Here is a tiny trained network, its code and every weight. The questions are about switching its units off for an input and a class, where a switched-off unit gives its printed mean instead of its output.

import numpy as np


def w(rows, s, z=0):
    codes = np.array(rows[::2]) - 128.0
    scale = np.full(codes.shape[1], s)
    scale[-1] = z or s
    return codes * scale


def f(y):
    return np.maximum(y, 0)


def log_softmax(a):
    a = a - a.max(-1, keepdims=True)
    return a - np.log(np.exp(a).sum(-1, keepdims=True))


def net(x, mask):
    res = np.array(x, float).reshape(1, 8) / 4 @ E
    y = f(res @ A[0][:, :-1].T + A[0][:, -1])
    res = res + np.where(mask, y, B[0][:, -1]) @ B[0][:, :-1]
    return log_softmax(res[-1] @ U[:, :-1].T + U[:, -1])


A, B = {}, {}
E = w([
[73,9,118,105,99,94,77,125],'x0',
[91,194,152,98,157,112,46,200],'x1',
[127,128,128,128,129,128,129,127],'x2',
[101,145,68,167,106,96,166,196],'x3',
[135,155,74,34,78,164,140,113],'x4',
[61,166,188,153,54,154,142,131],'x5',
[85,84,120,111,177,204,156,170],'x6',
[127,128,128,127,129,128,129,127],'x7',
],0.014)
A[0] = w([
[183,151,174,187,86,54,92,119,100],'neuron 1',
[94,131,94,167,88,89,174,199,63],'neuron 2',
[99,106,148,161,68,153,208,75,66],'neuron 3',
[107,171,144,40,130,128,66,181,103],'neuron 4',
[116,120,92,226,138,70,156,195,67],'neuron 5',
[84,148,176,169,199,71,94,150,102],'neuron 6',
[30,151,203,135,78,170,142,127,67],'neuron 7',
[82,106,89,122,188,177,139,132,105],'neuron 8',
[115,147,57,33,80,196,147,122,51],'neuron 9',
[166,186,163,170,177,177,158,130,84],'neuron 10',
[115,50,106,127,127,107,59,129,68],'neuron 11',
[161,135,145,131,66,19,107,116,115],'neuron 12',
[90,124,91,66,135,214,151,143,89],'neuron 13',
[166,112,140,91,185,136,91,86,110],'neuron 14',
[165,183,164,133,153,174,193,135,89],'neuron 15',
[123,149,131,77,185,95,93,169,70],'neuron 16',
[69,56,167,75,87,99,85,131,128],'neuron 17',
[135,89,142,247,156,110,157,92,95],'neuron 18',
[160,73,95,138,133,153,224,32,133],'neuron 19',
[99,76,180,176,210,177,165,186,85],'neuron 20',
[159,109,223,104,143,165,101,90,50],'neuron 21',
[100,179,153,137,136,156,11,184,126],'neuron 22',
[45,55,140,107,81,77,100,123,118],'neuron 23',
[100,54,121,122,111,114,117,102,62],'neuron 24',
[101,107,162,115,132,221,161,175,73],'neuron 25',
[90,160,176,148,86,165,138,119,2],'neuron 26',
[85,84,150,107,132,100,134,129,58],'neuron 27',
[59,155,171,144,48,144,153,99,94],'neuron 28',
[185,108,34,106,244,94,109,100,89],'neuron 29',
[168,164,144,102,59,53,119,95,63],'neuron 30',
[107,133,230,123,95,193,97,73,103],'neuron 31',
[136,110,217,157,179,131,101,83,104],'neuron 32',
[83,147,73,185,78,107,166,190,89],'neuron 33',
[172,191,157,115,125,144,158,134,99],'neuron 34',
[142,162,92,26,66,119,139,90,33],'neuron 35',
],0.013,0.0037)
B[0] = w([
[78,60,119,202,182,102,126,79,199],'neuron 1',
[109,143,75,39,128,140,97,90,189],'neuron 2',
[195,80,158,101,101,118,147,135,204],'neuron 3',
[194,74,163,96,70,138,172,77,201],'neuron 4',
[102,169,89,52,119,153,86,97,208],'neuron 5',
[120,115,199,132,37,128,112,139,193],'neuron 6',
[190,105,91,147,129,63,97,234,206],'neuron 7',
[135,79,104,136,164,107,123,100,194],'neuron 8',
[62,180,202,130,85,134,40,112,221],'neuron 9',
[98,206,121,173,137,189,200,149,203],'neuron 10',
[89,155,118,150,118,147,166,166,202],'neuron 11',
[131,87,147,150,223,106,123,76,197],'neuron 12',
[104,100,155,180,186,69,98,62,208],'neuron 13',
[106,151,59,74,147,98,104,160,188],'neuron 14',
[98,169,106,163,137,187,212,148,204],'neuron 15',
[185,75,129,134,61,148,156,135,177],'neuron 16',
[109,172,103,165,122,164,185,142,220],'neuron 17',
[156,178,246,128,54,112,92,123,216],'neuron 18',
[198,40,167,90,59,162,161,126,251],'neuron 19',
[93,96,184,194,206,73,75,47,216],'neuron 20',
[98,136,68,70,152,180,104,72,187],'neuron 21',
[181,51,168,112,63,132,185,111,205],'neuron 22',
[107,198,117,172,142,177,204,156,220],'neuron 23',
[96,146,110,146,117,175,183,149,192],'neuron 24',
[104,82,124,141,216,96,148,69,195],'neuron 25',
[149,114,100,151,143,111,115,200,174],'neuron 26',
[124,144,135,152,136,160,151,125,168],'neuron 27',
[190,122,108,140,137,72,88,206,200],'neuron 28',
[197,147,83,150,152,103,65,245,243],'neuron 29',
[113,92,102,162,213,104,156,59,191],'neuron 30',
[127,159,46,44,131,118,82,129,202],'neuron 31',
[80,178,124,57,76,134,57,99,192],'neuron 32',
[134,153,86,48,130,162,99,86,199],'neuron 33',
[78,125,109,160,130,176,169,158,186],'neuron 34',
[67,170,219,161,99,96,71,106,201],'neuron 35',
],0.011,0.019)
U = w([
[207,33,177,112,51,185,196,109,129],'0',
[87,186,103,205,130,216,232,159,116],'1',
[72,158,219,173,72,113,55,106,183],'2',
[103,47,118,203,220,100,135,54,50],'3',
[199,124,64,153,134,97,83,241,237],'4',
[101,144,30,8,114,183,95,80,5],'5',
],0.015,0.0024)

Each question gives the input, the list of numbers given to net, and the class t.
The units are the neurons (one row each of A and B). Each row of codes is followed by its name. A weight is (code - 128) times the scale printed after its matrix; where a second scale follows, it is the last column's (A, B and U).
mask holds one flag per neuron, in row order. A switched-off neuron (its flag False) gives its mean, the last column of its row in B, instead of its output. The means were averaged over made-up inputs and are rounded, as every weight is.
A unit's drop is (log p(t) with every unit on - log p(t) with that unit switched off) / (log p(t) with every unit on - log p(t) with every unit switched off).
The circuit of an input: a set's keep is (log p(t) with only the set's units on - log p(t) with every unit switched off) / (log p(t) with every unit on - log p(t) with every unit switched off). Starting from the 12 units with the biggest drops (on a tie, the unit counted first), units are removed one at a time, each time the one whose removal leaves the highest keep (on an exact tie, the one counted first), for as long as the keep stays at least 0.8.
circuit, biggest first: the units of the circuit, biggest drop first
most important unit: the unit with the biggest drop
top k neurons: the k neurons with the biggest drops, biggest first
drop when u is switched off: that unit's drop, to one decimal
input [2,-1,0,-5,-4,8,-8,6], class 3: circuit, biggest first : neuron 1
input [-6,8,-1,-8,7,-1,6,4], class 0: top 4 neurons : neuron 4; neuron 22; neuron 16; neuron 5
input [-3,-5,2,-4,-5,1,5,-5], class 0: top 2 neurons : neuron 19; neuron 9
input [7,6,4,-4,1,-1,-3,-5], class 1: top 2 neurons : neuron 23; neuron 17
input [1,8,0,-2,-8,4,-7,-3], class 0: top 3 neurons : neuron 22; neuron 6; neuron 9
input [2,-7,5,-8,-4,5,3,-1], class 5: top 3 neurons : neuron 31; neuron 21; neuron 32
input [-2,3,6,0,7,8,-7,-7], class 4: top 3 neurons : neuron 28; neuron 7; neuron 26
input [3,-5,-7,0,-3,7,8,6], class 3: top 2 neurons : neuron 20; neuron 25
input [-4,0,-8,-6,4,-3,6,-5], class 3: top 3 neurons : neuron 13; neuron 5; neuron 25
input [0,-1,6,2,-8,-7,5,2], class 2: top 2 neurons : neuron 20; neuron 18
input [7,5,-2,3,0,4,-1,0], class 1: top 3 neurons : neuron 23; neuron 17; neuron 19
input [1,-4,5,-7,0,2,6,1], class 5: top 4 neurons : neuron 31; neuron 21; neuron 32; neuron 1
input [6,2,-2,-1,6,4,-8,1], class 3: drop when neuron 30 is switched off : 0.8
input [3,3,-6,6,-1,5,-8,0], class 3: most important unit : neuron 1
input [-5,-4,3,7,6,-8,2,-7], class 4: drop when neuron 29 is switched off : 8.9
input [1,7,8,-5,5,-3,2,-1], class 0: drop when neuron 4 is switched off : 0.5
